Below is a small trained network, with its code and all its weights. Each question gives an input and a class and asks what happens when units are switched off, that is, made to give their printed mean instead of their output.

import numpy as np


def w(rows, s, z=0):
    codes = np.array(rows[::2]) - 128.0
    scale = np.full(codes.shape[1], s)
    scale[-1] = z or s
    return codes * scale


def f(y):
    return np.maximum(y, 0)


def log_softmax(a):
    a = a - a.max(-1, keepdims=True)
    return a - np.log(np.exp(a).sum(-1, keepdims=True))


def net(x, mask):
    res = np.array(x, float).reshape(1, 7) / 4 @ E
    y = f(res @ A[0][:, :-1].T + A[0][:, -1])
    res = res + np.where(mask, y, B[0][:, -1]) @ B[0][:, :-1]
    return log_softmax(res[-1] @ U[:, :-1].T + U[:, -1])


A, B = {}, {}
E = w([
[154,119,190,246,247],'x0',
[150,58,196,134,71],'x1',
[156,233,87,96,38],'x2',
[125,115,132,145,116],'x3',
[140,69,157,136,101],'x4',
[208,93,1,183,191],'x5',
[118,59,159,174,61],'x6',
],0.0061)
A[0] = w([
[164,119,135,98,96,33],'neuron 0',
[246,140,87,87,102,245],'neuron 1',
[164,158,72,144,171,245],'neuron 2',
[149,150,101,112,208,232],'neuron 3',
[111,127,204,151,160,173],'neuron 4',
[156,117,165,131,154,6],'neuron 5',
[143,153,123,154,131,15],'neuron 6',
[98,124,162,146,196,232],'neuron 7',
[85,20,226,59,158,243],'neuron 8',
[142,111,172,161,150,123],'neuron 9',
[126,80,130,71,53,250],'neuron 10',
],0.012,0.0024)
B[0] = w([
[83,136,70,172,108,151],'neuron 0',
[106,137,74,213,184,209],'neuron 1',
[113,50,135,104,135,220],'neuron 2',
[118,87,152,162,64,222],'neuron 3',
[213,214,198,80,135,199],'neuron 4',
[158,121,106,128,126,148],'neuron 5',
[128,113,128,169,145,138],'neuron 6',
[254,109,208,120,81,211],'neuron 7',
[194,126,76,57,142,254],'neuron 8',
[208,96,127,131,95,180],'neuron 9',
[25,173,97,89,103,240],'neuron 10',
],0.0083)
U = w([
[155,128,117,57,97,248],'0',
[157,75,116,119,163,250],'1',
[78,246,107,87,146,26],'2',
[138,176,11,179,136,8],'3',
[254,194,180,133,157,42],'4',
[216,29,175,163,158,34],'5',
[204,210,185,126,125,183],'6',
[187,70,130,225,132,168],'7',
],0.0074,0.0024)

Each question gives the input, the list of numbers given to net, and the class t.
The units are the neurons (one row each of A and B). Each row of codes is followed by its name. A weight is (code - 128) times the scale printed after its matrix; where a second scale follows, it is the last column's (A, B and U).
mask holds one flag per neuron, in row order. A switched-off neuron (its flag False) gives its mean, the last column of its row in B, instead of its output. The means were averaged over made-up inputs and are rounded, as every weight is.
A unit's drop is (log p(t) with every unit on - log p(t) with that unit switched off) / (log p(t) with every unit on - log p(t) with every unit switched off).
The circuit of an input: a set's keep is (log p(t) with only the set's units on - log p(t) with every unit switched off) / (log p(t) with every unit on - log p(t) with every unit switched off). Starting from all 11 units, units are removed one at a time, each time the one whose removal leaves the highest keep (on an exact tie, the one counted first), for as long as the keep stays at least 0.8.
units of the circuit, in order: the units of the circuit, biggest drop first
most important unit: the unit with the biggest drop
k most important neurons: the k neurons with the biggest drops, biggest first
drop of u: that unit's drop, to one decimal
input [8,-4,-6,-4,3,6,-6], class 5: units of the circuit, in order -> (neuron 2; neuron 7)
input [5,7,3,-2,-7,8,-4], class 7: most important unit -> neuron 1
input [-6,-2,7,-2,6,-1,-5], class 2: units of the circuit, in order -> (neuron 10; neuron 7)
input [-3,3,-7,7,4,0,5], class 0: 3 most important neurons -> (neuron 8; neuron 10; neuron 1)
input [7,-8,-6,8,-8,-4,6], class 4: units of the circuit, in order -> (neuron 4; neuron 7)
input [-7,-1,1,8,4,-8,-7], class 2: units of the circuit, in order -> (neuron 10; neuron 7)
input [2,-5,0,1,-4,7,-3], class 5: units of the circuit, in order -> (neuron 2; neuron 10)
input [-7,1,3,3,-4,3,2], class 3: 2 most important neurons -> (neuron 1; neuron 4)
input [1,-8,2,-4,-4,3,6], class 7: units of the circuit, in order -> (neuron 10; neuron 8; neuron 4)
input [-1,6,7,-1,3,7,-4], class 3: 2 most important neurons -> (neuron 1; neuron 7)
input [0,-7,2,6,6,-8,6], class 2: 2 most important neurons -> (neuron 7; neuron 10)
input [3,-6,-5,5,8,-6,-7], class 4: drop of neuron 8 -> 0.1
input [3,-5,-8,-1,0,-8,2], class 4: drop of neuron 4 -> 0.2
input [5,-4,-1,-5,3,4,1], class 5: drop of neuron 2 -> 0.2
input [2,-8,3,4,7,6,-6], class 7: most important unit -> neuron 3
input [-1,4,6,5,-7,-4,1], class 2: 2 most important neurons -> (neuron 7; neuron 10)
